Here is a tiny trained network, its code and every weight. The questions are about switching its units off for an input and a class, where a switched-off unit gives its printed mean instead of its output.

import numpy as np


def w(rows, s, z=0):
    codes = np.array(rows[::2]) - 128.0
    scale = np.full(codes.shape[1], s)
    scale[-1] = z or s
    return codes * scale


def f(y):
    return np.maximum(y, 0)


def log_softmax(a):
    a = a - a.max(-1, keepdims=True)
    return a - np.log(np.exp(a).sum(-1, keepdims=True))


def net(x, mask):
    res = np.array(x, float).reshape(1, 5) / 4 @ E
    y = f(res @ A[0][:, :-1].T + A[0][:, -1])
    res = res + np.where(mask, y, B[0][:, -1]) @ B[0][:, :-1]
    return log_softmax(res[-1] @ U[:, :-1].T + U[:, -1])


A, B = {}, {}
E = w([
[27,208,115,90,74],'x0',
[121,187,180,2,220],'x1',
[117,21,169,71,46],'x2',
[47,55,73,124,200],'x3',
[132,128,124,124,126],'x4',
],0.0085)
A[0] = w([
[119,160,168,34,201,60],'neuron 1',
[176,134,173,99,71,242],'neuron 2',
[130,157,163,112,163,117],'neuron 3',
[176,184,79,134,130,178],'neuron 4',
[47,74,106,151,180,205],'neuron 5',
[140,81,117,144,164,156],'neuron 6',
[255,66,67,154,147,152],'neuron 7',
[102,111,51,226,71,172],'neuron 8',
[105,160,142,53,171,75],'neuron 9',
[121,62,197,60,77,157],'neuron 10',
[149,122,58,173,104,55],'neuron 11',
[69,80,100,130,167,135],'neuron 12',
[118,184,122,177,186,151],'neuron 13',
[157,151,171,49,175,84],'neuron 14',
[64,160,98,83,75,200],'neuron 15',
[213,103,162,157,114,251],'neuron 16',
[87,139,92,160,75,135],'neuron 17',
[193,204,196,156,46,169],'neuron 18',
[138,146,98,178,94,113],'neuron 19',
[59,173,100,122,67,148],'neuron 20',
[60,192,119,136,78,145],'neuron 21',
],0.011,0.0028)
B[0] = w([
[99,78,160,115,93,241],'neuron 1',
[113,171,63,107,146,200],'neuron 2',
[97,82,135,110,108,176],'neuron 3',
[140,70,52,108,78,194],'neuron 4',
[107,188,89,61,116,218],'neuron 5',
[127,173,147,103,183,177],'neuron 6',
[118,134,152,142,197,230],'neuron 7',
[96,48,162,61,100,255],'neuron 8',
[105,50,185,105,113,213],'neuron 9',
[180,38,45,153,129,224],'neuron 10',
[102,108,181,118,94,184],'neuron 11',
[65,191,50,76,101,193],'neuron 12',
[169,1,49,158,88,209],'neuron 13',
[78,86,140,113,130,215],'neuron 14',
[195,128,105,140,206,215],'neuron 15',
[111,150,129,98,189,213],'neuron 16',
[115,146,217,87,179,191],'neuron 17',
[26,158,81,81,128,238],'neuron 18',
[121,86,153,70,100,186],'neuron 19',
[179,139,157,143,211,210],'neuron 20',
[158,95,129,160,209,215],'neuron 21',
],0.0083,0.0092)
U = w([
[40,79,234,81,81,95],'0',
[52,168,46,65,103,172],'1',
[126,120,124,72,132,253],'2',
[159,51,1,149,91,79],'3',
[129,122,199,140,249,117],'4',
[168,149,154,133,93,111],'5',
[126,211,212,190,10,50],'6',
],0.0079,0.0044)

Each question gives the input, the list of numbers given to net, and the class t.
The units are the neurons (one row each of A and B). Each row of codes is followed by its name. A weight is (code - 128) times the scale printed after its matrix; where a second scale follows, it is the last column's (A, B and U).
mask holds one flag per neuron, in row order. A switched-off neuron (its flag False) gives its mean, the last column of its row in B, instead of its output. The means were averaged over made-up inputs and are rounded, as every weight is.
A unit's drop is (log p(t) with every unit on - log p(t) with that unit switched off) / (log p(t) with every unit on - log p(t) with every unit switched off).
The circuit of an input: a set's keep is (log p(t) with only the set's units on - log p(t) with every unit switched off) / (log p(t) with every unit on - log p(t) with every unit switched off). Starting from the 12 units with the biggest drops (on a tie, the unit counted first), units are removed one at a time, each time the one whose removal leaves the highest keep (on an exact tie, the one counted first), for as long as the keep stays at least 0.8.
circuit, biggest first: the units of the circuit, biggest drop first
unit that matters most: the unit with the biggest drop
k most important neurons: the k neurons with the biggest drops, biggest first
drop of u: that unit's drop, to one decimal
input [7,-3,-4,-1,1], class 4: circuit, biggest first	(neuron 20; neuron 21)
input [5,-2,7,8,-3], class 1: unit that matters most	neuron 12
input [-3,-5,-1,-4,-4], class 0: circuit, biggest first	(neuron 8; neuron 10)
input [4,-7,-7,1,-7], class 0: 2 most important neurons	(neuron 8; neuron 17)
input [-6,-1,3,-1,-3], class 4: circuit, biggest first	(neuron 7; neuron 16)
input [-4,5,-1,-7,-7], class 1: circuit, biggest first	(neuron 18; neuron 2)
input [0,2,3,-8,1], class 1: circuit, biggest first	(neuron 18; neuron 2)
input [-8,3,1,8,-3], class 1: circuit, biggest first	(neuron 12; neuron 5)
input [0,-7,-7,-7,-2], class 0: circuit, biggest first	(neuron 8; neuron 11)
input [-4,6,2,-1,-1], class 0: circuit, biggest first	(neuron 1; neuron 14)
input [-4,-3,1,8,-3], class 1: 2 most important neurons	(neuron 12; neuron 5)
input [-8,0,7,-5,4], class 4: 3 most important neurons	(neuron 7; neuron 16; neuron 13)
input [5,-2,-5,0,-1], class 3: 4 most important neurons	(neuron 13; neuron 4; neuron 7; neuron 16)
input [-3,4,-8,-3,4], class 3: 2 most important neurons	(neuron 13; neuron 4)
input [1,-1,-6,2,2], class 3: circuit, biggest first	(neuron 13)
input [-3,3,5,1,-2], class 3: 2 most important neurons	(neuron 10; neuron 17)
input [0,-1,5,8,1], class 1: 3 most important neurons	(neuron 12; neuron 5; neuron 13)
input [-2,6,-7,6,5], class 3: drop of neuron 13	1.1
input [-2,-5,-5,4,-4], class 0: drop of neuron 5	-0.1
input [0,-8,5,4,-5], class 0: circuit, biggest first	(neuron 8)
input [-4,5,-1,-3,-4], class 0: drop of neuron 8	-0.2
input [0,5,5,-8,-3], class 1: drop of neuron 2	0.4
